Rows near named flat spaces through zero:
j478_j190: [ 21  20  18  -5 -19  28  12  -1   9 -47 -13 -38  26  36 -10   7  12  -6
 -35   6 -52  24 -29   6 -19  10 -23   5  66 -22 -29   1]
j790_j331: [ 10  27   2  -8  -8 -24  -6  18 -28  -3  -3   8  -7   1  14   8 -21 -37
  14   7  -6   1  19 -25  30  36  -1  -3 -32   1  14  28]
j601_j371: [ -4 -35  14 -25 -11 -37  -4  -1   1  11 -15  10  17 -60 -61 -33  46  54
  -9 -43  20   9   1   4   4  -1  13  19  12  -7  -1 -45]
j601_j371: [ 28  20 -32  44 -29  16 -22   0 -15  15   0 -18  -9   7  36  13 -22 -10
  14 -12 -26 -54   1  44 -10 -41   3   3 -27  13 -10  -9]
j790_j331: [-10  22   5  17   4  -8   0 -32  10  19 -15  16  -4  43   1 -18  -4  38
 -39  -7  42 -31  -4  32  -7 -21 -13 -40  19  27   2   0]
j805_j175: [ 12  21   4 -14 -29  -7 -19  15 -13   2 -28 -27  25 -21 -27 -18  13  29
 -18 -59  -3 -28   0  10  11 -21  12   9   4  -5 -35 -19]
j601_j371: [ -7 -17   0  -8   9  17 -11   7  11   3   2  -5   0 -30   3  12 -12   4
  25 -19  -5  -2  -6 -12   9  -5  28  18 -25 -15 -10 -13]
j478_j190: [-12  -4 -39  -2   9  77  -9  37  13  -1  19 -68  16  -8  23  11  -5 -19
  26 -21 -14 -23   9  -8 -20 -73  27  21 -18 -11 -61  13]
j601_j371: [-20  52  30  -8  11  31  27  -5  -7 -19 -30 -13  53  89  -2   2 -10  16
 -45   9  -5   3 -10 -26  27  49  -9 -31  33   9 -64  42]
j805_j175: [ 21   5 -24  21 -26 -12  21 -10  -4 -10  14 -21  -6  35 -17 -35  57  -2
 -54  33   4   3   5  56 -69 -58 -66 -19  82  23  17   0]
j788_j782: [  8  -6   6  -6  -2   4  11   3   2 -23   5  -9   6   6  -7   3  11 -15
  -1  20 -23  28  -3 -10  -5  20 -11   6  22 -11   3   7]
j788_j782: [ 16   1 -11  13  -8  12   6  -1  -2 -19  10 -17   3  21   8   6   0 -21
  10  25 -27   9  10   2  -2  12 -10  -5   4   0   0  18]
j478_j190: [-16 -16   8  -5  22  12   2 -25  34  -4   0  -1   0  18 -12 -10   1  31
  -5  -1  28   6   2  -2   3  -2  10 -26   9   0   2   4]
j417_j653: [ 13 -16 -38  46 -10  -2  16  -6 -27  13  22   4   7  27  13  -2  13 -13
  30  49 -16 -11  37  18   4  18 -11 -11 -30  32   3  24]
j788_j782: [-39  15 -12   6  21  15   9  29 -29  49   5  27  -1 -11  38  19 -18 -15
   4   0  22 -28 -14 -10  -9 -27   8  28 -34  18 -28  -4]
j788_j782: [ -6   7  16  79   1   7  11 -67 -10  43 -29  67  21  63  33  28 -40  67
  -2  16 -14 -52 -37  49  30  57  14 -21 -30  39 -23 -29]
j790_j331: [ -7  42   3   1  -6 -20  19  -9 -18   5 -16  -2  19  64 -17 -35  23  17
 -57  11  37 -13  20  12  -3  -2 -38 -46  40  34 -13  33]
j417_j653: [ -9  13  14  -2  -6 -24  27  10 -35  10  -9  29  18   6  -9  -3  23  -3
 -31  20  -6  15 -16  -2  -9  26 -28  18  28  12  -8  -7]
j805_j175: [ 11  21   4  -2 -21   0 -20  13 -14   8 -21 -10  10 -23   1   6 -11  10
  -3 -45 -15 -30 -14   9   9 -15  16  19 -13  -8 -24 -23]
j417_j653: [  0  18   3  14 -13  13  -1  -3  -8  12 -18  -4  18  11   2   1   2  25
 -24 -22 -10 -28 -23  26 -11 -21  -2   8  16   6 -34 -22]
j417_j653: [ 17  28  39  -7 -22 -76 -36 -30  -6  22 -43  54 -27 -31 -17 -12 -26  43
 -24 -59  35 -32 -16  21  35  23   9 -17 -17   2  47 -40]
j417_j653: [ -8   3   7 -14   2  -2  -2   7   0   3  -7  -2   6 -11 -10  -5   4   8
  -8 -17  10  -1  -3  -7   2  -6   5   5   3  -4  -9  -6]
j790_j331: [-10 -24   6  21  11  26   5 -24  20   9  -2  13   7   3   6  13  -5  33
   3   0 -10  -6 -29  19 -10  -3  14   9   5  -2 -15 -30]
j790_j331: [-14 -43 -10  -2  15  25   8 -11  30  -3  13 -18  12  -7 -24 -15  28  31
   7   0  11  12   5   4 -16 -23  11  -1  15  -3 -13 -10]
j478_j190: [  3  37  33 -62  -7  -9 -27  14  17 -31 -37 -41  20  -7 -42 -24  -6  22
 -25 -72  22   1  13 -38  42   8  23 -21  10 -27 -24  16]
j790_j331: [-21   6  31 -24  26  20 -20  -5  39   2 -10  16 -31 -30  24  28 -41   4
 -11 -36  14  -1 -56  -7 -15 -32  20  19   9 -31  10 -36]
j417_j653: [ 26 -25 -33  10   9  24 -11   1  24 -38  44 -35 -35   9  31  18 -25 -65
  65  48 -26  26  43 -20   8  10   7 -19 -37 -14  43  51]
j805_j175: [ -8 -17 -18 -24   7  18  -7  33   2  -4  16 -30   3 -36  -6  -2   9 -20
  28 -13   1   9  21 -27   1 -23  20  20 -22 -14 -14  10]
j601_j371: [ 14   4 -21  -5  -2 -27  -8  12  -3  -4  27   1 -48 -13  17  -5  -2 -53
   9  25  17  10  24   1 -21 -27 -25  -9  -4   3  58  21]
j805_j175: [ 20  34  23  24  -1 -15   0 -34  17 -16   4  40 -64  36  54  33 -40 -42
 -40  43 -15  11 -58  40 -49 -11 -52 -12  54  -5  72 -15]
j805_j175: [ 26  36  -8   0 -38 -22 -13  12 -21  -2 -15 -23   1   0 -12 -21  17  -1
 -35 -28  -2 -26   4  30 -17 -39 -24  -4  27   7  -4  -7]
j790_j331: [ 38  38  -5   2 -44 -29 -26  23 -25  -1  -8  -6 -34 -37  18   7  -6 -38
 -23 -27 -25 -21 -25  36 -36 -51 -28  29  21 -11  28 -32]
j788_j782: [ 57  -9 -14  54 -45 -25   7 -47  -7 -27  -1  -9  10  51 -19 -18  26  17
  -2  40 -44  -1  24  53   2  41 -32 -38  24  21  26   8]
j790_j331: [-23 -21  -1 -38  29   9  -5   4  37  -9  12 -22  -9 -14 -23 -22  12   9
   3 -14  47  19  22 -28  -2 -28  14 -18   5 -11   8  16]
j601_j371: [  6  25 -10 -18   3  11 -20  25   0 -13   7 -27 -16  -2  22  10 -31 -43
  22 -10   2  -5  22 -29  18  -9  13  -7 -32 -11   4  35]
j601_j371: [  4  42   5  -4 -11   8  -1   7 -14  -8 -20 -23  24  38  -1  -6  -7   2
 -22 -15  -1 -18   9  -5  18   7  -3 -19   6   7 -33  25]
j601_j371: [-15 -29   6 -15   2   2  -7   6   9  17  -9   1  14 -51 -28  -9  20  40
   3 -42  10  -5 -14   2  -4 -23  26  29  -2 -11 -22 -42]
j805_j175: [ 28  63  20 -39 -38 -32 -48  29 -18  -9 -42 -25  -4 -36 -11  -7 -26  -5
 -20 -86   2 -35  -1  -8  31 -16  15   5 -13 -22  -6  -8]
j805_j175: [ -1  -7 -15   5 -14  11  -3  16 -17  15  -7 -19  31 -19 -15  -9  18  23
   9 -28  -9 -23  10   6   7 -15  18  18 -17   5 -43 -13]
j790_j331: [  9  38  -3  14 -15 -29  -1  -9 -23  11 -12  11  -3  37   4 -16  -4   1
 -24   5  21 -26  19  16  10   5 -22 -33  -1  28  10  22]
j805_j175: [ 20  45 -15 -24 -27 -32 -32  46 -40   5 -10 -24  -6 -28   3 -10 -17 -39
  17 -41  10 -29  45 -25  39  -5  12  -1 -53   1   1  31]
j788_j782: [ 27  -5   9  -8  -3  15  -7 -20  36 -55   5 -36  -4  29  -8   3  -9 -13
  11  15 -28  32  11 -12  12  30  -1 -28  19 -24  19  28]
j417_j653: [  1  -8   3  -8  11  13  -3  -3  22 -18  10  -9 -15   1   8   9 -11 -16
   9  10  -5  18  -4 -10  -6  -2   2  -3   6 -15  15   7]
j417_j653: [ -3 -43 -50  52  10  19  41  -6 -21  10  46   3  13  43  16  -1  30 -24
  40  91 -18  14  45   8 -12  22 -20 -11 -20  38  -1  40]
j478_j190: [ -7 -17 -28   5   9  35   1   6  13  -1  16 -36  11  10  -1 -10  11   4
  17   2   7  -9  26  -1  -6 -32  12 -10 -10   6 -25  19]
j601_j371: [-15  22  25   3  24  10  39 -21   2 -24   0  18  14  84  11  10  -8 -15
 -29  64  -4  37  -8 -22   6  63 -32 -33  39  11  -1  46]
j478_j190: [-14  23   9 -20  13  -2  -1  18  -5   3   0   9 -14  -3  18  11 -20 -27
  -7  -1  13   4  -9 -22   0  -4  -3   6  -4  -6   5  11]
j478_j190: [ 25  13  18 -20 -36  13 -37  15   4 -15 -38 -41  28 -47 -25   4  -6  34
  -1 -87 -39 -26 -25   6  20 -14  38  33  -3 -35 -46 -44]
j417_j653: [-22 -14  30 -21  22 -34  24 -10   2   2   2  48 -10  -6 -17  -5  15   3
 -21  28  24  43 -16 -19  -5  37 -20   2  28  -1  33  -7]
j788_j782: [-26  23 -29  42  14  42   3  18 -33  52   6  17   6  18  67  36 -43 -16
  25   7  -3 -57  -9   7   4 -22  20  18 -63  29 -46   6]
j788_j782: [ -7  24 -53  38   2  19  18  34 -47  30  35  -2 -11  31  60  16 -10 -68
  19  56  -4 -26  28   5 -23 -32 -26   5 -35  37  -9  44]
j788_j782: [ 19   4  -2  17   1  30  -8 -21  23 -30   3 -24  -1  41  19  17 -29  -9
  20  15 -27   1   7  -1  18  23  10 -26 -10  -8   0  26]
j478_j190: [-26 -24   5   7  31  -1  -1 -24  23  26   7  37 -22  -8  11   5 -16  23
  10   4  37  -5 -10   3   0  -5  15  -9 -19   7  22 -15]
j478_j190: [  0   1  12 -17   5  20   0 -14  30 -28 -10 -33  19  27 -26 -16  10  26
 -18 -14   5  12   5  -7   6   1   4 -25  31 -11 -19  13]
[ 11  12  -4  10 -20  -4 -13  27 -32  19  -5  14  -8 -47  27  29 -19 -24
  15 -20 -35 -21 -29  10  -7 -13   8  51 -26  -9  -6 -36]
j478_j190
[-11 -33 -40  16  13  42  -2   0  18  11  23 -35  10   3   0 -11  13  15
  31   0  13 -19  31   7  -8 -43  22 -10 -25  11 -26  12]
j478_j190
[-35 -36  11   8  47  28 -13 -49  62  23   1  24 -19   3   9   5 -32  59
  16 -19  51 -17 -15   6   9 -17  43 -28 -25   1   8 -19]
j790_j331
[ 22   0  -2   2  -7 -11  -8 -21  20 -26   5 -16 -15  23  -9 -14   1  -3
   0  11   4   9  23   7   5   7 -11 -36  11  -1  32  22]
j788_j782
[ -2 -79 -40  24   5  23  13 -25  30   4  28 -31  23  -5 -43 -37  60  53
  29  15  11   5  41  26 -18 -28  13 -15   3  15 -13  -7]
j790_j331
[-24   8  30 -28  26  19 -17  -5  34   2 -16   7 -10 -16   7  14 -33  20
 -10 -41  23  -4 -35 -17   6 -15  28   4   0 -23  -8 -20]
j478_j190
[  5   7 -29  53 -26 -17  -2  -8 -42  56  -9  27  10   0  13  -8   7  31
   0 -10   6 -64   6  52  -2 -23  -1   4 -34  43 -18 -26]
j788_j782
[  7  10 -42 -10 -16 -13 -13  45 -37  14  13 -34   7 -22  -6 -23  14 -29
  31 -15  17 -23  66 -20  22 -21  11  -2 -53  16 -12  39]
j478_j190
[ 14  -4  10   3   0   3   8 -19  16 -31   3  -6  -1  29  -4   3  -1  -7
  -1  27 -19  27   1  -4   4  34 -11 -18  21  -8  16  16]
j788_j782
[ 35  48   0 -32 -41 -52 -25  53 -55 -12 -15 -14  -3 -39  -6  -3 -10 -56
  13 -30 -20  -4  33 -33  41  29  -1  18 -38 -12  12  24]
j417_j653
[  6 -12 -27  14  -7 -24   3   5 -23  17  14   6  -3  -5  -6 -18  17  -7
  21  17  14  -9  42   3  10   4  -4 -10 -31  23  15  18]
j478_j190
[ 21 -16   1   5 -34 -36  -4  -7 -14   6 -16   2  16 -32 -44 -28  42  40
 -15 -27  -8  -7   1  31  -6  -3  -6  12  19   4   0 -39]
j788_j782
[  8  14  -3   6  -9 -34  12 -15 -14  -2  -2   7   4  39 -20 -30  21   6
 -22  23  24   2  33   7   9  22 -28 -40  15  26  19  30]
j805_j175
[-60  15  -2 -50  64  43 -14  26  38  16  14 -16 -23  -2  28   4 -41 -18
   9 -26  80  -8  14 -58   8 -54  35 -19 -35  -8 -14  41]
j478_j190
[  9  19 -25  20   8  30 -18  -7  15  -7  13 -26 -19  39  40  13 -42 -27
  27  10   4 -26  27   0  13 -16  12 -35 -38   7   5  43]
j788_j782
[-37  60  43 -61  28   1  10  16  15 -14 -23  -3   0  34  -7 -12  -7  -6
 -77 -20  54  18 -26 -36 -12 -19 -25 -21  64 -10 -13  24]
j790_j331
[-12  -5 -14 -27  15   2 -13  29   9   6  20 -11 -32 -41  12   0  -4 -34
  12 -11  27   5   8 -17 -20 -51   4  14 -11 -12  20   4]
j601_j371
[ 40   1  -8  54 -47 -25  -2 -34 -24  10 -20  11  20  19 -14 -11  17  42
  -9  -3 -34 -35  -1  61   6  20 -12 -10   4  24  -4 -28]
j601_j371
[ 12  10  18 -37 -11   7 -16   6  35 -34  -9 -38 -15 -24 -22 -12  17   2
 -45 -39  -1  17 -34  14 -46 -62 -17  10  73 -35   8 -29]
j805_j175
[-19  -5   1  23  12  13  17 -40  20  17  -9   8  19  52 -15 -23  19  61
 -37   5  34 -19  -5  34 -15 -17 -10 -37  34  28 -21  -5]
j790_j331
[ 27  27 -27  22 -29  48 -27  15  -2  -8  -8 -60  15  11  24  12 -20  -6
  11 -37 -39 -49   0  25  -4 -50  18   6 -15  -6 -48   1]
j417_j653
[ -1  -9  -1   4   5  19   0   0  13  -4   9  -1 -12 -10  16  16  -5 -10
   0   5 -15   6 -26  10 -27 -23  -3  18  15 -12   3 -18]
j805_j175
[  7  -1  15  12   6   3   4 -32  19 -17  -5   9  -2  35   3   7 -15  11
  -2  19  -8  10  -6   3  13  36  -2 -25   9  -1  14   9]
j788_j782
[  5  26  32 -61  13  -8 -36  22  31 -35  -5 -12 -46 -40  13  20 -47 -48
   4 -36   9  26 -16 -46  13  -6  15   7  -4 -50  41   7]
j805_j175
[ 14  -7  14 -14  12  -3 -24 -19  41 -28   8   0 -43  -9  13  14 -34 -19
  19   0   3  19  -4 -10   7   6  10 -17  -6 -26  52   5]
j417_j653
[-21  -8   9  -5  28   8  -4 -17  22   8  -1  14  -6  10   5   3 -22  18
  12  -3  29  -2   4 -16  22  13  22 -20 -23   2   4  10]
j790_j331
[-14   5  23  -9  16  19  -3  -7  22  -3  -9  11  -8  -2  15  21 -23   6
 -13 -12  -3   4 -42  -3 -10  -7   7  12  16 -17  -5 -21]
j478_j190
[  5  -1   7 -20 -16   9  -8   6  14 -11 -16 -33  19 -20 -34 -19  28  31
 -28 -44  -2  -3 -14  14 -19 -39   2  11  40 -15 -27 -28]
j805_j175
[-21  -2  -3 -54  39   3  -8  37  20 -18  32 -11 -45 -30  20  10 -23 -71
  26  14  34  41  22 -62  -1 -16   5   2 -20 -25  42  42]
j601_j371
[ 11  13 -12  31 -27  42 -25   1  -9  21 -29 -29  39  -7  10  13 -19  46
  12 -63 -35 -67 -18  32  17 -27  43  20 -34   1 -74 -35]
j601_j371

Rows near named flat spaces through zero:
j829j13: [ 26   7 -19   7   8  -7 -14  46 -10 -25 -18  -9  -4 -34  31 -24   0 -20
  13 -11  40  -8 -31  30 -14 -24 -13 -15  28  21  -2  33]
j606j334: [  7  28  18  22 -24   8 -10  -1  43  39 -14 -14  34  44  11  25  22  19
 -76  22 -35  -7  36 -38  -4  17  10  22 -33  -8 -22 -43]
j438j441: [  7  -2 -15 -21  -2 -25   6 -20   9 -14   0  23  -8  -2 -45  47   6  26
 -38   5 -16 -48  21   1  49  -1  19  36 -14 -73  14   7]
j438j441: [-10  -6 -37  -5  -5   0   4  32  11  19   6   2 -17   7   4  10 -28 -62
  18  -9   5   7 -48  27 -17 -26 -21   8 -18  22  47 -15]
j606j334: [-12  20 -65  16  -7  50  -9   0  15  17  29  -6  19  19  -6  18   6 -11
   9 -27  28 -14  14  24   9 -38  39  26  15   3  -1 -30]
j438j441: [ 23   6  58  13   0  -9 -14  25  12  12  -5  15  10 -29  61 -26 -11  10
  15 -38  -5  47 -35   5 -23 -18 -29 -39  19  36 -32  10]
j829j13: [ 40   0   9   3  31  -3  27   0 -44 -15 -25  -1 -33 -27  14 -17  20  -8
 -21  23 -17  15 -12   7 -21   5  -3 -11  34 -29   0   4]
j438j441: [-16  -6 -42 -27 -10 -25   5 -24   4 -24  -9 -10  -4  21 -72  41  13  16
 -41  47   1 -78  46 -16  49  30  25  48 -37 -60  27  12]
j829j13: [-27  -8 -21  -3  -6   4   5  -1  -8   0  -8 -34  -2  28 -19 -13   1 -27
   4  44   9 -12  11 -18 -16  33  -4   5 -26  28  20  -4]
j812j704: [ 11  -6  31 -16   8 -18  11 -31  -8  -7   2  20  -6 -20 -11  11   7  42
 -10  -4 -21  -5  13  -8  27   8  10   1   7 -43 -17  12]
j829j13: [  0   9 -17  35  25  65  12 -16 -53  -7   2 -41   1  11  19 -55  33  -9
  25  21  23  36  28  -7 -47  15  25 -25  52  41 -29 -19]
j438j441: [ 16  14  22   9   1   9 -20 -11   8 -13  13  19  25 -25  16  -2  12  58
   9 -44  16  -1  21   7  25 -21  22 -10  36 -13 -51  19]
j606j334: [ 24  23  47  15   6  27  11 -21   2  52   2 -13  22 -17  69 -27  24  39
 -13 -13 -20  45   0 -14 -22  -4  17 -22  29  18 -68 -26]
j812j704: [ 14 -19   2   6  22 -11  -2  18 -31 -58   1  43 -35 -19 -27   2 -19 -22
  30 -28   4  17 -20  29   0 -20 -24 -16  30 -23  37  25]
j606j334: [  0   1  18  -6   8  13 -10 -38  -6 -14  31  22  19 -35   3  -7   7  68
  41 -50  22   1  23  11  38 -20  33 -12  42 -15 -52  25]
j829j13: [  7   1  39  23 -19 -27 -31  21  35 -35 -12  48   8  40 -42  47 -11   9
 -51 -14 -38  -4  28 -22  16   8 -29  11 -31 -38  26  -6]
j812j704: [-10   7 -44  13  -1  27 -22  25  -4 -18  11 -17  13  -6  10 -22  -3 -18
  44 -22  57  -7  -5  26  -8 -24   9  -8  25  42  -4  16]
j438j441: [-28 -17  42 -34  -8 -32  12 -46 -10   5 -15 -42  12  -4  -7 -31  14  48
   2  60  -2 -24  33 -51  13  72   4 -10 -33  17 -34  31]
j812j704: [ 13   2  11 -22  15   1  37 -32 -24  40  -8 -30 -10 -29  35 -25  22  17
  -9  32 -14   7 -11  -9 -10  17  18  -5  10  -3 -32  -6]
j438j441: [  -4  -31   65  -57    2  -56   41   -8   14   77   11   26  -34  -52
   57   -6  -52  -21   39  -22  -51   55 -105   13  -11  -13  -50  -26
  -36   20   15   -2]
j438j441: [  2  12  24  -6 -16 -13 -39  -1  28 -16   9   3  44 -35  24 -10   4  71
  23 -43  44 -28  19   3  40 -14  17 -13  17  13 -62  49]
j812j704: [-40 -11 -36  -9  -9  11 -23  18  -2 -14  20 -28  16 -14  10 -40 -23 -18
  86 -19  73 -10 -18  22  -4 -10  -3 -20   5  77  -2  37]
j829j13: [-12  -8 -21  23  -8  -4 -31  45   3 -56  -8  15  -5  31 -39   9 -20 -43
  11  -6  21  -8   4   8  -9  -2 -30  -2 -10  15  49  14]
j606j334: [ 11  31 -39  16   2  56   9  -3  10  59  20 -22  20  -5  52  -6  18  -4
   0 -24  13  17 -10  22 -16 -42  40   9  31  19 -35 -44]
j438j441: [ 20  14   6  25   1   8 -18  11   0 -27 -11   6  12   7  -3   3  18  18
 -25  -5   4  -5  28  -5   1  -1   6  -1  19 -14 -15   4]
j812j704: [ -3 -10  12  -3   3 -11  -5  -4  -5 -22   3  17  -5  -5 -16   2  -7   9
  13 -10   0   0   3   1  10   2  -7  -6   3  -9   5  15]
j812j704: [  1  28  -4   0 -27   6  13  -7  49  84 -10 -32  27  37  28  29  18   0
 -77  35 -41 -12   8 -31  -7  12  16  35 -50  -2 -14 -60]
j812j704: [ 20  10 -29   2  14  17   5   6 -13  -1   5   1  -6 -25  16  -3   9  -3
   7 -18  19  -3 -12  29   2 -31  18   3  35 -11  -8   2]
j606j334: [  8   2  32  24  10  23 -17  -4 -12 -25  16  24  11 -13  14 -20   1  29
  35 -46  11  37  11   7  -5 -17   2 -31  45  13 -32  10]
j829j13: [ 15  23  41  15   0  28   3 -37  11  37  13   1  30  -4  36  -4  27  61
 -20 -20 -22  26  30 -19   4  -3  32  -7  24  -9 -67 -26]
j812j704: [-24 -15  -2  11 -11  -9 -40  24  11 -58  14  33   7  14 -42  10 -29  -6
  42 -38  29  -7   9  11  17 -10 -22  -9  -4  13  27  31]
j606j334: [ -2  -7  -8 -22  14   6  28 -21 -23  28   7 -19 -14 -29  25 -24   2  -3
  27   9   5  11 -25  10  -8  -2  11  -8  14  11 -12   0]
j829j13: [ 17  29  24  31 -20   3 -39  33  32  -2 -22 -22  45   9  40 -15  19  26
 -33  -2  19  -8  23 -20 -11   6  -3 -11   1  34 -46   9]
j606j334: [-28  -1 -60 -12   9  46  35 -31 -21  49  24 -40  -8  11   4 -14   7 -32
  29  23  12   5  -7  10 -17  -3  34  15   3  24   7 -38]
j606j334: [ 13  -5   5   3  -4 -33   3  47   4  -4 -38  -7 -23  15   3   3 -12 -57
 -38  38 -21   1 -33  -6 -33  17 -47   0 -35   9  48  -2]
j829j13: [ 12   7   7  47  26  57   5 -14 -46 -28   4   1  -6  23  -6 -26  26  -1
   6   0  -6  47  38  -9 -36   7  15 -21  53   2 -14 -26]
[-15   7  -9 -27  -2  12   7 -37  -4  31  14 -44  27 -35  35 -34  19  49
  33   5  40 -23  10  -2  19   7  41  -5  15  28 -62  22]
j812j704
[ 14 -13  63  -1  19 -15  17 -40 -37 -29 -16   9 -13  -6 -17 -16  21  45
 -18  28 -35  16  35 -36   2  47  -2 -19  14 -33 -23  14]
j812j704
[  4   7 -35  26   8  33   2  14 -14  -9   1  -1 -10  26 -13   4   6 -37
  -7   3   1  12   6  10 -22 -11   5   7  14  -1  25 -27]
j438j441
[ 37  15  18  -2  -7 -34 -20  39  25  -6 -22  11  10 -35  36   5   0  15
 -27 -20   9 -17 -24  14  10 -22 -15  -4   5  -8 -18  29]
j829j13
[ 32  26  11   9 -17 -20 -21  31  43  12 -19   9  21  -3  24  28   8  16
 -59 -12 -10 -21  -2   0  12 -18  -4  15 -12 -21 -15  -2]
j606j334
[-10 -14 -27 -32   2 -23  22  -3  -9  10  -8 -17 -22 -10 -12   3  -7 -25
   1  33   2 -26 -23   6   6  11  -4  15 -24  -7  29   9]
j606j334
[-35 -32 -21 -91 -20 -80  38 -22  28  55  -2 -12 -28 -22 -23  37 -35 -18
  -6  46 -22 -62 -53   0  45  21 -14  41 -90 -26  50  17]
j829j13
[-14  -9  11 -14  -1 -12  12 -31 -14  -6 -12 -25   1  11 -23  -8  16  22
 -16  48  -8 -21  34 -33   8  48   9   5 -19  -9  -8   8]
j438j441
[-14 -13 -15  12   1   5 -10  12  -7 -35   7  21 -13  24 -40  12 -16 -29
  17  -9   3   5   5   7  -3  -3 -15   1  -3  -3  40  -1]
j829j13
[ 46  23  -8  36  32  43  -5 -12 -46 -51  -7   1   5 -23   5 -21  50  45
 -14 -12  24   0  49  10   1 -12  43 -10  84 -37 -50  13]
j812j704
[-31  -9 -47   1 -15  -2 -14   8  11 -31   5   4  -2  44 -67  34 -12 -28
  -6  15  11 -39  26  -2  18   9   0  31 -33 -14  52  -3]
j606j334
[-42  -9 -38 -12   2  36  12 -35 -18  17  30 -32   7   7  -8 -24   0  -3
  56   7  32  -1  12   2   0   7  30   1   5  36  -9  -7]
j438j441
[  4  -5  -7 -39  -9 -37  -4  10  32  19  18  32  -3 -47  14  28 -30  10
  23 -50  11 -23 -50  39  42 -47  -4  11  -9 -19   5  26]
j829j13
[-43  -1 -30  16 -23  21 -33  19  22 -13  16 -16  27  39 -20  -6 -16 -21
  35  -8  40 -10  18  -4  -5   3  -4   0 -20  55  14   1]
j829j13
[-11  -4   7  -5  -7  -8  -9  -4  10  -6   6   6   7   3 -10   5  -7  11
   8  -7   3  -7   7  -4  12   3  -2   1 -10   1  -1   8]
j812j704
[-18 -24  51 -36   3 -32  17 -47 -15   2   3  -4  -4 -24  -5 -19  -3  46
  24  19 -13   0   8 -26  20  40  -2 -16 -13  -2 -25  30]
j812j704
[  10    6  -51  -21    3  -21    9   52  -29    5  -58 -106   -6  -37
   60  -75   21  -53    1   89   70  -46  -41    5  -47   35  -14  -14
   -7   80   -6   49]
j829j13
[-63 -21   0 -17  -6  22  12 -87 -15  -6  35 -12  14  42 -72   6  10  49
  27  29  -7 -17  78 -45  36  54  42  16 -22 -14 -12 -10]
j606j334
[  1   7  34  21 -11   1 -24  -4  18 -19   0  18  23  22 -14  12   6  34
 -20 -14 -12   4  38 -23  11  10   0  -3  -2 -10 -19  -1]
j606j334
